Below is a small trained network, with its code and all its weights. Each question gives an input and a target symbol and asks what happens when units are switched off, that is, made to give their printed mean instead of their output.

import numpy as np


def w(rows, s, z=0):
    codes = np.array(rows[::2]) - 128.0
    scale = np.full(codes.shape[1], s)
    scale[-1] = z or s
    return codes * scale


def f(y):
    return np.maximum(y, 0)


def softmax(a):
    e = np.exp(a - a.max(-1, keepdims=True))
    return e / e.sum(-1, keepdims=True)


def log_softmax(a):
    a = a - a.max(-1, keepdims=True)
    return a - np.log(np.exp(a).sum(-1, keepdims=True))


def net(x, mask):
    ids = ['αβγεηλμπστψω'.index(c) for c in x.split()]
    T = len(ids)
    res = E[ids] + P[:T]
    r = res
    for j in range(2):
        rows = slice(2 * j, 2 * j + 2)
        q, k, v = (r @ M[0][rows].T for M in (Q, K, V))
        z = softmax(np.where(np.tri(T) > 0, q @ k.T / 2**0.5, -1e9)) @ v
        o = O[0][rows]
        res = res + np.where(mask[j], z, o[:, -1]) @ o[:, :-1]
    y = f(res @ A[0][:, :-1].T + A[0][:, -1])
    res = res + np.where(mask[2:26], y, B[0][:, -1]) @ B[0][:, :-1]
    return log_softmax(res[-1] @ U[:, :-1].T + U[:, -1])


Q, K, V, O, A, B = {}, {}, {}, {}, {}, {}
E = w([
[161,131,83],'α',
[161,131,82],'β',
[155,100,99],'γ',
[158,100,101],'ε',
[161,125,91],'η',
[146,93,93],'λ',
[143,86,99],'μ',
[124,61,77],'π',
[171,48,111],'σ',
[48,180,78],'τ',
[101,206,189],'ψ',
[246,155,180],'ω',
],0.012)
P = w([
[248,177,4],'0',
[236,166,15],'1',
[224,152,25],'2',
[195,149,52],'3',
[176,147,67],'4',
[148,135,75],'5',
[137,132,103],'6',
[116,128,110],'7',
[89,122,130],'8',
[62,109,148],'9',
[37,91,166],'10',
[49,91,179],'11',
[103,176,142],'12',
],0.0045)
Q[0] = w([
[31,207,190],'h0',
[140,129,202],'h0',
[115,100,1],'h1',
[86,100,125],'h1',
],0.028)
K[0] = w([
[202,137,8],'h0',
[173,195,130],'h0',
[71,88,255],'h1',
[117,178,144],'h1',
],0.025)
V[0] = w([
[218,80,176],'h0',
[134,221,163],'h0',
[126,251,23],'h1',
[200,223,247],'h1',
],0.011)
O[0] = w([
[186,68,173,145],'h0',
[54,168,182,103],'h0',
[149,253,58,254],'h1',
[166,184,202,67],'h1',
],0.011,0.0042)
A[0] = w([
[70,189,116,44],'n0',
[171,187,183,100],'n1',
[103,67,29,54],'n2',
[193,87,199,74],'n3',
[97,115,146,67],'n4',
[122,80,22,93],'n5',
[135,166,177,64],'n6',
[228,73,130,103],'n7',
[224,51,160,25],'n8',
[117,194,166,120],'n9',
[243,90,171,99],'n10',
[49,51,170,44],'n11',
[207,97,105,171],'n12',
[196,109,114,145],'n13',
[173,122,228,50],'n14',
[247,75,83,120],'n15',
[204,172,196,116],'n16',
[248,76,179,96],'n17',
[22,118,224,117],'n18',
[208,78,110,49],'n19',
[110,192,110,166],'n20',
[95,77,114,57],'n21',
[250,57,230,3],'n22',
[102,160,254,111],'n23',
],0.0059,0.0049)
B[0] = w([
[163,62,153,159],'n0',
[117,89,95,164],'n1',
[89,72,58,212],'n2',
[182,159,104,141],'n3',
[137,82,96,128],'n4',
[82,129,82,247],'n5',
[130,101,90,139],'n6',
[132,69,161,194],'n7',
[1,153,126,159],'n8',
[149,81,128,172],'n9',
[55,127,178,168],'n10',
[177,147,132,131],'n11',
[168,157,184,232],'n12',
[134,156,170,197],'n13',
[148,143,132,132],'n14',
[199,153,140,254],'n15',
[111,82,152,164],'n16',
[45,139,185,172],'n17',
[166,112,143,135],'n18',
[113,49,99,171],'n19',
[92,138,177,224],'n20',
[141,173,117,137],'n21',
[221,189,53,151],'n22',
[76,133,76,149],'n23',
],0.022,0.0056)
U = w([
[121,157,223,214],'α',
[121,180,126,253],'β',
[169,119,91,181],'γ',
[161,85,114,112],'ε',
[127,215,98,155],'η',
[63,171,147,108],'λ',
[145,134,116,113],'μ',
[142,71,69,21],'π',
[136,132,128,127],'σ',
[103,198,113,79],'τ',
[50,13,167,129],'ψ',
[3,190,54,70],'ω',
],0.0056,0.0035)

Each question gives the input, a string of symbols that net reads in full, and the target symbol t.
The units are the heads (2 rows each of Q, K, V and O) and the neurons (one row each of A and B). Each row of codes is followed by its name. A weight is (code - 128) times the scale printed after its matrix; where a second scale follows, it is the last column's (O, A, B and U).
mask holds one flag per unit, heads first, then neurons. A switched-off unit (its flag False) gives its mean, the last column of its rows in O or B, instead of its output. The means were averaged over made-up inputs and are rounded, as every weight is.
A unit's drop is (log p(t) with every unit on - log p(t) with that unit switched off) / (log p(t) with every unit on - log p(t) with every unit switched off).
The circuit of an input: a set's keep is (log p(t) with only the set's units on - log p(t) with every unit switched off) / (log p(t) with every unit on - log p(t) with every unit switched off). Starting from the 12 units with the biggest drops (on a tie, the unit counted first), units are removed one at a time, each time the one whose removal leaves the highest keep (on an exact tie, the one counted first), for as long as the keep stays at least 0.8.
units of the circuit, in order: the units of the circuit, biggest drop first
most important unit: the unit with the biggest drop
k most important neurons: the k neurons with the biggest drops, biggest first
heads that matter: for each layer, one digit per head in row order, 1 if its drop is at least 0.15 and else 0, layers parted by /
drop of u: that unit's drop, to one decimal
input τ γ β τ π ε, target ω: units of the circuit, in order : (h0; h1; n5; n15)
input α ε γ β ω, target α: units of the circuit, in order : (h0; n17; n2)
input ω β λ λ τ η, target ω: units of the circuit, in order : (h0; n15)
input γ μ α λ α σ γ σ μ, target ψ: units of the circuit, in order : (h1)
input α α α σ π η, target ψ: units of the circuit, in order : (h1; h0; n7)
input λ σ α ε, target ψ: units of the circuit, in order : (h0; h1; n7)
input β η η ω β, target α: heads that matter : 01
input μ π β β α σ λ, target ψ: units of the circuit, in order : (h1; h0; n7)
input γ τ β γ π, target π: units of the circuit, in order : (h1; n2; h0; n20)
input ε β β β τ ω γ β α α ω α γ, target α: units of the circuit, in order : (h1; n2)
input π λ ω π α η α ω λ, target α: units of the circuit, in order : (h1; n2; n5)
input λ α τ β β β τ η π, target ω: 2 most important neurons : (n5; n2)
input α τ τ, target ω: 3 most important neurons : (n15; n5; n12)
input ε σ λ β σ β, target ψ: 2 most important neurons : (n7; n19)
input π π β, target π: heads that matter : 11
input α π τ α β β ω π σ, target α: most important unit : n17
input ω γ β β ε β γ η β η ω η, target α: 2 most important neurons : (n2; n5)
input α τ γ, target ω: drop of n4 : 0.0
input β σ π, target ψ: drop of n22 : 0.1
input ε σ γ, target ψ: most important unit : h0
